[[124, 127, 135, 127, 135, 130, 125, 134, 123, 125], [131, 120, 133, 128, 133, 126, 131, 133, 131, 130], [134, 124, 132, 131, 133, 130, 133, 135, 135, 133], [126, 135, 120, 131, 121, 135, 128, 121, 126, 126], [139, 131, 120, 140, 117, 134, 140, 111, 139, 131], [154, 123, 119, 149, 116, 137, 153, 115, 154, 145], [147, 128, 138, 148, 139, 143, 148, 139, 148, 144], [118, 130, 141, 119, 141, 124, 118, 142, 118, 126], [131, 131, 117, 131, 116, 126, 132, 118, 131, 135]]
Give the entry just right of the smallest entry.
A: 139
The entry just right of 147 is 128
The minimum is 111
Give the entry just left of the smallest entry.
A: 140

X =
[[126 103 128 140  98 142 121 146 120 138 132 115 110 119 118]
 [116 118 114 144 144 121 127 138 121 114 123 138 126 144 124]
 [132 110 125 124 129 145 141 145 140 137 124 121 148 106 118]
 [130 107 138 122 135 143 125 144 144 145 121 135 142 122 110]
 [138 116 129 137 103 137 128 143 114 145 111 108 115 135 122]
 [121 123 119 139 141 126 122 126 115 114 133 149 128 139 123]
 [133 110 128 138 103 142 138 144 123 134 127 121 126 121 118]
 [120 128 111 135 147 124 130 131 126 104 127 147 120 149 120]
 [135 105 133 137 104 140 117 143 116 138 121 110 122 129 114]
 [120 127 114 138 143 126 120 129 125 113 125 139 125 146 121]
 [117 128 119 139 138 122 123 122 121 110 127 144 125 145 127]
 [117 124 108 141 141 118 116 129 124 119 121 145 114 131 130]
 [136 103 146 143 104 136 128 147 117 137 117 122 112 136 114]
 [125 112 128 119 139 137 129 130 136 133 126 127 142 119 115]
 [122 127 105 140 133 136 121 137 128 114 124 138 133 138 128]
 [127 133 115 139 135 118 127 126 128 118 133 137 128 147 129]]
Rows and columns are numbered from 0.
Read off the minimum.
98
The top-right entry -> 118
The entry in row 0 and column 1 is 103
The entry in row 0 and column 0 is 126
The entry at row 2, column 0 -> 132
Read off the entry at row 1, column 1.
118
Read off the entry at row 1, column 0.
116
Read off the bottom-left entry.
127
Read off the entry in row 1 and column 2.
114
Read off the entry at row 0, column 2.
128
The entry just left of 106 is 148
The bottom-right entry -> 129
The entry just right of 113: 125
Read off the bottom entry of the column that holds the smallest entry.
135
The entry in row 2 and column 1 -> 110

W = [113  99 123 123 115 109 129 126 110 140]
Report the 3rd entry from the right.
126
Report the entry just left of the smallest entry.
113
The first entry from the right -> 140

arr =
[[110 131 128 149 129  98 127 145 122]
 [125 114 128 119 129 101 136 122 123]]
Indices start at 0.
The entry directly below the largest entry is 119
The entry at row 1, column 0 -> 125
The entry directly below the smallest entry: 101
The entry just right of 136 -> 122
Find the entry directly above 119.
A: 149
Find the entry in row 0 and column 0.
A: 110

A =
[[128 123 130 129 132 121 117 134 125]
 [128 130 131 131 130 129 128 131 124]
 [128 124 126 136 123 125 145 129 128]
 [128 129 127 133 122 117 105 132 126]
 [127 131 124 123 126 127 135 127 130]
 [127 127 131 126 129 135 147 137 122]]
The entry directly above the largest entry: 135
What is the smallest entry in the last row? 122
What is the entry just left of 136? 126
What is the entry in the bottom-left corner? 127
The entry just right of the smallest entry is 132
The 1st entry in reading order: 128
The fifth entry from the end, reading row by row -> 129
What is the third entry in reading order? 130
What is the smallest entry in the first row? 117
The bottom entry of the column that holds the largest entry is 147
What is the entry in the top-right corner? 125
What is the entry just right of the largest entry? 137
What is the entry just left of 147? 135
The largest entry in the first row is 134
The second entry on the main diagonal is 130

Questions about the table below. Indices start at 0.
1) Give the entry at row 0, column 0.
2) Give the entry in row 0 and column 1.
3) Give the centre entry.
4) Give the entry in row 1 and column 0.
5) Give the top entry of the column that holds the largest entry.
6) Give the entry in the bottom-right corner.
7) Give the entry in row 2 and column 0.
[[122 116 129 122 147 122 135 107 120 126 127 128 144 127 136]
 [136 135 129 141 129 145 123 114 133 140 119 114 139 126 137]
 [136 118 118 102 126 114 129 121 131 118 111 135 115 143 141]
 [122 114 127 123 147 121 124 116 119 130 130 132 137 136 137]
 [128 126 115 121 102 133 128 123 121 121 121 120 144 132 136]
 [119 124 128 128 147 117 132 110 122 133 134 138 143 132 136]
 [129 140 133 135 126 143 124 124 129 148 118 120 128 133 139]]
1) 122
2) 116
3) 116
4) 136
5) 126
6) 139
7) 136

Questions about the row below.
1) Which number is the 3rd largest entry?
2) Which number is the entry just right of the smallest entry?
array([152, 120, 102, 129])
1) 120
2) 129

data =
[[138 123 141 132 117 121 117 117 144 116]
 [118 141 129 118 125 133 133 123 131 134]
 [136 133 144 128 121 116 118 127 131 125]
 [132 129 133 115 127 125 132 123 125 116]
 [119 131 136 138 135 151 148 114 123 126]
 [133 131 130 137 124 120 124 136 139 127]
 [132 124 113 132 107 106 123 134 139 123]
 [132 124 145 129 122 129 142 105 120 136]
 [124 124 127 131 129 127 129 136 127 133]
 [144 136 115 112 118 127 145 150 113 143]
 [128 127 136 129 127 128 129 135 128 123]
 [116 108 123 123 146 135 100 130 131 120]
 [115 123 126 119 121 129 129 120 126 139]
 [140 129 121 124 117 118 131 150 113 135]
 [108 130 133 115 134 124 116 122 129 133]
 [129 124 135 123 133 138 135 112 119 129]]
Read off the bottom-left entry.
129
The bottom-right entry -> 129
The 3rd smallest entry is 106
The second entry on the main diagonal is 141
The smallest entry in the last row: 112
Read off the fourth-last entry, reading row by row.
135
The smallest entry in the first column is 108
The bottom entry of the column that holds the largest entry is 138
Read off the entry directly below the largest entry.
120
Read off the entry just right of the smallest entry.
130
Read off the third entry, reading row by row.
141
The entry in the top-left corner is 138
The third entry on the main diagonal: 144
Read off the first entry in the row that holds the smallest entry.
116
The top-right entry is 116
The third entry on the diagonal from the top-right corner -> 127
The entry directly below 107 is 122
The second smallest entry -> 105
Read off the largest entry in the last column.
143
The top entry of the column that holds the largest entry -> 121
Read off the largest entry in the first column.
144
Read off the second entry in reading order.
123
The minimum is 100
Read off the 5th entry, reading row by row.
117

m = array([111, 121, 114, 136, 147, 137, 150, 145, 117])
The third largest entry is 145
What is the first entry from the right?
Answer: 117
What is the third-last entry?
Answer: 150
The smallest entry: 111
The second entry from the left: 121
